(-171.6, -74.5, -41.2, 114.8, 58.2, 8.9)
What is the entry just left of -41.2? -74.5
What is the maximum? 114.8

Questions about the grid below.
1) Report the entry directly above the largest entry.
2) Report the second smallest entry.
3) Report the first entry on the diagonal from the top-right corner.
4) Report the entry directly above the smallest entry.
5) Report the top entry of the column that holds the smallest entry.
6) Report the largest entry in the last column.
7) Report the entry just left of 19.
8) Report the 2nd entry from the end, reading row by row.
[[20  8 15 14 20]
 [25 10 12 13 20]
 [33  8 10  6  9]
 [ 2 19 29 24 24]
 [24  6 35 33 64]
 [50 10  6 10  5]]
1) 24
2) 5
3) 20
4) 33
5) 20
6) 64
7) 2
8) 10

W = [3, 1, 5, 6, 7, 6, 2, 2, 2, 4, 6, 4]
The entry just left of the smallest entry: 3
Which number is the entry just right of the largest entry?
Answer: 6

Read these off the matrix that follows. Rows and columns are numbered from 0.
1) What is the bottom-right entry?
2) What is the entry at row 2, column 0?
3) What is the entry directly above the smallest entry?
4) What is the entry directly below 9?
5) What is the entry just left of 16?
6) What is the entry in row 0 and column 1?
7) What is the bottom-left entry?
8) What is the entry at row 0, column 0?
[[ 57 -32 -15  67  65 -51  31]
 [-23  -1  39 -14 -10  22   5]
 [-43 -25  46 -41 -36   8  23]
 [ 65 -28 -18  73  69 -17  10]
 [ 17   3 -36  16   9 -25  -3]
 [ 58  32 -31  56  49   2 -16]
 [ 52 -42 -36  51  51 -22   0]
 [-38 -14  20 -34 -30  14  -2]
 [-55 -29  30 -57 -55  -7  18]
 [-45  -2  21 -47 -43  19  19]]
1) 19
2) -43
3) -34
4) 49
5) -36
6) -32
7) -45
8) 57

Questions about the matrix below.
1) Report the top-left entry.
2) Report the entry in the bottom-right corner.
3) Report the bottom-left entry.
4) Report the 5th entry from the end, reading row by row.
5) Report the entry in the top-right corner.
6) Report the second entry on the diagonal from the top-right corner.
7) Report the 2nd-last entry, reading row by row.
8) Report the third entry on the main diagonal.
[[6 5 6 7 6 3 5 5]
 [5 5 5 6 5 4 5 5]
 [5 5 6 6 5 4 5 5]
 [4 4 3 2 2 5 4 4]
 [4 4 3 2 2 6 4 4]
 [5 3 4 5 5 4 5 4]
 [4 3 4 3 4 5 4 4]
 [5 5 6 6 5 4 5 5]
 [6 5 6 7 6 3 5 5]
 [4 5 4 2 3 5 4 4]
 [4 5 4 3 3 5 4 4]]
1) 6
2) 4
3) 4
4) 3
5) 5
6) 5
7) 4
8) 6

Read these off the table that follows.
1) Which number is the entry just right of the smallest entry?
2) Which number is the first entry in reading order?
3) Which number is the first entry on the diagonal from the top-right corner?
4) Which number is the smallest entry?
5) Which number is the 3rd largest entry?
6) Which number is the entry just right of 26?
7) Which number is the entry just right of -59?
8) Which number is the entry just right of 7?
[[ -4  26  16 -45]
 [-25  -2  -7  54]
 [-28 -20  14  53]
 [ 13   3  20 -20]
 [-28 -22  39   4]
 [-45 -66  31  56]
 [ -9   0  20 -13]
 [-14  18  -1  46]
 [-25 -36  37 -24]
 [  2 -26  53 -49]
 [ 50  47 -40 -53]
 [ 49   7 -59 -42]
 [-15 -14 -43  18]
 [-83  11  62  37]]
1) 11
2) -4
3) -45
4) -83
5) 54
6) 16
7) -42
8) -59

B =
[[147, 151, 176, 165, 167, 160, 167, 156],
 [140, 153, 162, 164, 164, 159, 155, 142],
 [149, 163, 192, 172, 169, 161, 174, 167],
 [159, 166, 243, 180, 177, 146, 185, 185],
 [114, 144, 211, 163, 169, 133, 163, 143],
 [167, 172, 239, 181, 197, 148, 186, 191],
 [146, 166, 137, 165, 167, 181, 158, 144],
 [171, 175, 235, 181, 182, 152, 188, 193],
 [153, 162, 133, 167, 171, 183, 156, 140],
 [210, 199, 241, 196, 190, 171, 207, 231],
 [180, 178, 238, 178, 175, 147, 186, 190],
 [249, 212, 64, 184, 178, 255, 191, 189],
 [208, 193, 140, 182, 179, 207, 179, 189],
 [109, 141, 202, 161, 162, 140, 162, 135],
 [185, 182, 141, 174, 177, 195, 172, 171]]
Give the maximum.
Answer: 255
The smallest entry: 64
Give the third entry on the main diagonal.
Answer: 192
The smallest entry in the first column: 109
The entry in the top-left corner is 147
Give the largest entry in the last row.
Answer: 195
Give the entry in the top-right corner.
Answer: 156
The last entry, reading row by row -> 171
Give the entry just left of 196.
Answer: 241
The third largest entry is 243
The bottom-left entry is 185
The top entry of the column that holds the largest entry: 160
The entry directly above the smallest entry -> 238
The third smallest entry is 114
The 3rd entry on the diagonal from the top-right corner -> 161
The second entry, reading row by row: 151
Give the first entry of the largest entry's row.
Answer: 249
The fifth entry in reading order is 167
The entry just left of the largest entry -> 178
Give the entry just left of the smallest entry.
Answer: 212
The entry directly above 241 -> 133
Give the entry directly above 109.
Answer: 208
The top entry of the column that holds the smallest entry: 176
The 4th entry from the end, reading row by row -> 177
The entry directly above the largest entry -> 147
Give the entry directly below 158.
Answer: 188

grid =
array([[60, 55, 46, 52, 46, 52, 53, 51, 48, 53, 51, 54, 49],
       [50, 55, 55, 56, 61, 52, 53, 51, 61, 61, 60, 70, 51],
       [51, 47, 57, 51, 60, 46, 48, 48, 51, 34, 40, 32, 62],
       [21, 37, 65, 38, 76, 69, 52, 65, 81, 75, 75, 82, 48],
       [78, 71, 54, 74, 55, 29, 38, 29, 49, 23, 32, 21, 65],
       [43, 42, 50, 42, 48, 66, 64, 64, 52, 63, 59, 68, 46],
       [77, 71, 43, 71, 35, 42, 58, 47, 37, 40, 39, 26, 58],
       [64, 66, 59, 65, 52, 42, 49, 49, 46, 42, 45, 28, 63],
       [92, 79, 53, 70, 47, 48, 46, 35, 50, 43, 45, 46, 51],
       [74, 64, 56, 57, 55, 53, 50, 56, 53, 55, 56, 59, 58],
       [21, 41, 64, 45, 67, 61, 53, 63, 67, 72, 69, 69, 49]])
The first entry of the largest entry's row -> 92
Which number is the last entry, reading row by row?
Answer: 49
The second entry in reading order is 55
The entry just left of the centre entry is 66
The 4th entry in reading order is 52
The entry in the bottom-left corner -> 21
The entry directly below 68 -> 26
The entry directly above the largest entry -> 64
The entry just right of the centre entry -> 64
The first entry on the diagonal from the top-right corner -> 49
Which number is the entry just right of the largest entry?
Answer: 79
Which number is the largest entry in the last column?
Answer: 65
Which number is the largest entry in the last row?
Answer: 72
The 2nd entry on the main diagonal: 55
The entry directly below the centre entry -> 58
The centre entry is 64
Which number is the 5th entry from the end, reading row by row?
Answer: 67
The entry directly below 39 -> 45
The third entry on the diagonal from the top-right corner: 40
The fifth entry, reading row by row -> 46
The last entry in the row that holds the largest entry -> 51
The second entry on the diagonal from the top-right corner: 70
Which number is the entry just left of 82?
Answer: 75
The third largest entry is 81
The entry directly above the centre entry -> 38
Which number is the entry in the top-left corner?
Answer: 60
